Below are the code and all the weights of a small trained network. Each question names an input and a target symbol and asks about switching units off, where a switched-off unit gives its printed mean instead of its output.

import numpy as np


def w(rows, s, z=0):
    codes = np.array(rows[::2]) - 128.0
    scale = np.full(codes.shape[1], s)
    scale[-1] = z or s
    return codes * scale


def f(y):
    return np.maximum(y, 0)


def softmax(a):
    e = np.exp(a - a.max(-1, keepdims=True))
    return e / e.sum(-1, keepdims=True)


def log_softmax(a):
    a = a - a.max(-1, keepdims=True)
    return a - np.log(np.exp(a).sum(-1, keepdims=True))


def net(x, mask):
    ids = ['ΔΘΛΞΨαμπτφω'.index(c) for c in x.split()]
    T = len(ids)
    res = E[ids] + P[:T]
    u = 0
    for l in range(2):
        q, k, v = (res @ M[l].T for M in (Q, K, V))
        z = softmax(np.where(np.tri(T) > 0, q @ k.T / 4**0.5, -1e9)) @ v
        res = res + np.where(mask[u], z, O[l][:, -1]) @ O[l][:, :-1]
        u += 1
        y = f(res @ A[l][:, :-1].T + A[l][:, -1])
        res = res + np.where(mask[u : u + 12], y, B[l][:, -1]) @ B[l][:, :-1]
        u += 12
    return log_softmax(res[-1] @ U[:, :-1].T + U[:, -1])


Q, K, V, O, A, B = {}, {}, {}, {}, {}, {}
E = w([
[122,49,148,32,146,139,175],'Δ',
[172,218,95,174,136,161,166],'Θ',
[187,121,129,100,123,5,114],'Λ',
[35,117,194,199,145,139,113],'Ξ',
[128,138,150,183,98,91,133],'Ψ',
[89,67,166,169,68,157,173],'α',
[164,116,123,153,201,180,190],'μ',
[90,138,107,96,46,108,88],'π',
[106,91,134,155,196,235,109],'τ',
[183,119,81,62,145,195,132],'φ',
[97,186,138,102,138,34,151],'ω',
],0.02)
P = w([
[111,179,224,96,82,152,174],'0',
[136,48,88,136,142,139,168],'1',
[125,167,230,94,74,140,151],'2',
[115,87,75,145,165,110,117],'3',
[143,149,246,85,67,141,139],'4',
[99,129,59,159,164,100,97],'5',
],0.011)
Q[0] = w([
[39,57,180,183,85,182,143],'0.h1',
[92,103,166,84,171,171,221],'0.h1',
[174,96,118,253,140,132,176],'0.h1',
[116,65,23,174,201,186,144],'0.h1',
],0.0063)
K[0] = w([
[111,118,153,146,114,137,117],'0.h1',
[173,123,160,115,126,154,145],'0.h1',
[112,119,130,255,181,131,117],'0.h1',
[101,118,86,149,195,158,113],'0.h1',
],0.011)
V[0] = w([
[251,121,120,254,179,44,68],'0.h1',
[103,138,43,91,120,9,64],'0.h1',
[105,155,211,67,54,237,132],'0.h1',
[172,89,194,152,159,178,98],'0.h1',
],0.0032)
O[0] = w([
[191,75,160,118,167,189,215,43],'0.h1',
[124,130,254,110,192,43,11,4],'0.h1',
[177,68,198,86,141,123,205,210],'0.h1',
[99,131,174,152,170,167,200,183],'0.h1',
],0.0071,0.0036)
A[0] = w([
[183,56,189,80,135,166,208,179],'0.n1',
[220,45,47,178,144,131,166,221],'0.n2',
[152,135,77,160,141,95,121,172],'0.n3',
[125,81,234,176,195,122,118,100],'0.n4',
[168,173,197,181,115,105,180,155],'0.n5',
[178,81,90,126,174,58,158,149],'0.n6',
[186,254,186,105,35,136,116,102],'0.n7',
[127,151,43,147,109,137,108,194],'0.n8',
[233,170,96,56,102,145,91,157],'0.n9',
[95,179,162,222,90,105,102,252],'0.n10',
[187,138,118,40,139,112,187,196],'0.n11',
[46,138,48,134,156,113,153,183],'0.n12',
],0.0087,0.0038)
B[0] = w([
[43,163,120,132,140,128,236,253],'0.n1',
[77,142,154,122,173,85,83,219],'0.n2',
[162,135,146,129,36,137,151,147],'0.n3',
[129,105,85,191,128,137,70,158],'0.n4',
[173,54,113,170,166,84,160,173],'0.n5',
[197,110,20,100,107,183,130,163],'0.n6',
[253,101,121,38,168,156,147,169],'0.n7',
[119,43,128,161,153,60,96,157],'0.n8',
[78,148,10,121,101,125,3,158],'0.n9',
[172,75,166,128,113,156,96,168],'0.n10',
[52,169,106,107,181,70,150,197],'0.n11',
[192,47,143,99,109,93,69,175],'0.n12',
],0.0074,0.012)
Q[1] = w([
[1,156,187,28,176,230,71],'1.h1',
[191,177,27,156,236,183,70],'1.h1',
[128,187,25,2,46,51,122],'1.h1',
[104,93,110,155,61,252,53],'1.h1',
],0.0069)
K[1] = w([
[43,143,140,78,125,182,122],'1.h1',
[143,131,66,138,250,168,113],'1.h1',
[116,147,94,37,102,92,109],'1.h1',
[122,140,109,159,56,193,64],'1.h1',
],0.011)
V[1] = w([
[171,255,96,139,127,241,110],'1.h1',
[186,32,71,101,202,155,98],'1.h1',
[185,247,203,151,113,229,181],'1.h1',
[193,121,84,168,53,88,22],'1.h1',
],0.0047)
O[1] = w([
[104,127,113,45,177,169,118,46],'1.h1',
[109,115,41,105,170,89,152,164],'1.h1',
[136,91,158,114,140,127,82,64],'1.h1',
[35,101,138,109,150,141,254,1],'1.h1',
],0.0072,0.0091)
A[1] = w([
[53,78,105,143,157,175,160,121],'1.n1',
[153,107,103,111,168,126,74,152],'1.n2',
[182,157,163,164,157,123,140,129],'1.n3',
[185,169,123,102,120,106,112,74],'1.n4',
[87,119,138,193,111,112,132,239],'1.n5',
[107,121,178,118,130,254,135,116],'1.n6',
[139,226,99,142,139,104,124,220],'1.n7',
[108,148,63,145,144,131,81,109],'1.n8',
[78,78,76,190,150,169,167,156],'1.n9',
[127,85,131,123,174,87,139,207],'1.n10',
[48,117,85,151,85,110,145,3],'1.n11',
[60,104,106,149,183,148,96,51],'1.n12',
],0.0099,0.0029)
B[1] = w([
[218,166,79,183,149,59,115,204],'1.n1',
[51,98,140,170,61,150,97,187],'1.n2',
[115,58,153,168,182,171,92,162],'1.n3',
[130,149,119,92,214,180,95,159],'1.n4',
[55,173,24,86,148,132,119,195],'1.n5',
[171,208,80,192,55,127,92,172],'1.n6',
[90,89,188,188,92,185,127,192],'1.n7',
[130,84,206,177,67,145,95,197],'1.n8',
[147,141,104,42,104,75,116,248],'1.n9',
[76,196,107,212,126,83,108,215],'1.n10',
[206,145,168,149,254,147,144,183],'1.n11',
[135,141,183,65,106,103,249,193],'1.n12',
],0.007,0.011)
U = w([
[84,188,219,126,93,65,174,201],'Δ',
[176,84,80,131,170,164,171,4],'Θ',
[136,161,76,131,139,44,223,122],'Λ',
[82,53,131,201,77,68,1,169],'Ξ',
[197,40,169,158,128,97,149,125],'Ψ',
[130,66,125,159,37,129,221,91],'α',
[79,135,175,203,193,146,165,134],'μ',
[186,90,136,80,92,91,116,221],'π',
[189,190,126,163,106,115,105,30],'τ',
[59,113,94,124,122,164,135,190],'φ',
[188,159,212,133,164,41,74,18],'ω',
],0.0079,0.0019)

Each question gives the input, a string of symbols that net reads in full, and the target symbol t.
The units are the heads (4 rows each of Q, K, V and O) and the neurons (one row each of A and B). Each row of codes is followed by its name. A weight is (code - 128) times the scale printed after its matrix; where a second scale follows, it is the last column's (O, A, B and U).
mask holds one flag per unit, layer by layer, with each layer's heads first. A switched-off unit (its flag False) gives its mean, the last column of its rows in O or B, instead of its output. The means were averaged over made-up inputs and are rounded, as every weight is.
A unit's drop is (log p(t) with every unit on - log p(t) with that unit switched off) / (log p(t) with every unit on - log p(t) with every unit switched off).
The circuit of an input: a set's keep is (log p(t) with only the set's units on - log p(t) with every unit switched off) / (log p(t) with every unit on - log p(t) with every unit switched off). Starting from the 12 units with the biggest drops (on a tie, the unit counted first), units are removed one at a time, each time the one whose removal leaves the highest keep (on an exact tie, the one counted first), for as long as the keep stays at least 0.8.
circuit, biggest first: the units of the circuit, biggest drop first
unit that matters most: the unit with the biggest drop
top k neurons: the k neurons with the biggest drops, biggest first
k most important neurons of layer l: the k neurons of layer l with the biggest drops, biggest first
drop of u: that unit's drop, to one decimal
input τ Δ π Δ, target Ξ: top 3 neurons : 0.n1, 0.n11, 1.n12
input μ τ μ π, target Λ: most important neuron of layer 0 : 0.n8
input τ μ φ α Θ φ, target Ξ: circuit, biggest first : 1.n2, 0.n8
input τ τ τ ω Λ α, target Λ: circuit, biggest first : 1.h1, 1.n5, 1.n1
input α α α Ψ, target Λ: circuit, biggest first : 1.h1, 1.n5, 1.n2
input τ π α τ, target Ξ: top 4 neurons : 0.n12, 1.n2, 0.n2, 0.n6
input Δ Λ Λ Λ, target Ξ: circuit, biggest first : 0.n1, 1.n2
input μ ω Λ μ, target Ξ: top 2 neurons : 0.n2, 0.n5
input φ φ π τ Λ Λ, target Ξ: 4 most important neurons of layer 1 : 1.n8, 1.n12, 1.n7, 1.n2
input τ Δ μ φ, target Λ: 2 most important neurons of layer 0 : 0.n9, 0.n8
input τ Δ π Ψ, target Λ: circuit, biggest first : 1.h1, 1.n5
input φ Λ τ π τ Ξ, target Λ: 4 most important neurons of layer 0 : 0.n10, 0.n4, 0.n2, 0.n11
input Ξ τ Θ φ, target Λ: top 3 neurons : 1.n12, 0.n8, 1.n1
input μ Θ Θ Θ, target Ξ: top 2 neurons : 0.n7, 0.n5
input μ τ τ α, target Λ: unit that matters most : 1.n5
input τ α ω ω, target Ξ: top 2 neurons : 0.n7, 0.n12
input π μ Δ μ, target Ξ: top 2 neurons : 0.n2, 0.n1
input τ Ξ φ φ, target Ξ: 3 most important neurons of layer 0 : 0.n11, 0.n7, 0.n1
input φ Δ ω Θ μ, target μ: 2 most important neurons of layer 1 : 1.n3, 1.n9
input τ α Θ Ξ, target Λ: 3 most important neurons of layer 0 : 0.n4, 0.n10, 0.n2
input α μ τ μ τ π, target Λ: top 2 neurons : 0.n8, 1.n11
input ω α τ μ Θ, target Θ: most important neuron of layer 1 : 1.n4
input μ Θ α φ ω, target ω: 2 most important neurons of layer 0 : 0.n7, 0.n6
input Ξ μ α α Δ, target Δ: drop of 1.h1 : 1.2
input μ Ψ ω Λ Δ Δ, target Ξ: drop of 1.n9 : 0.0
input μ Δ Θ τ, target Λ: drop of 1.n1 : 0.2
input Λ μ τ Δ φ, target φ: drop of 1.h1 : 0.1
input Ψ τ π, target π: most important neuron of layer 0 : 0.n7
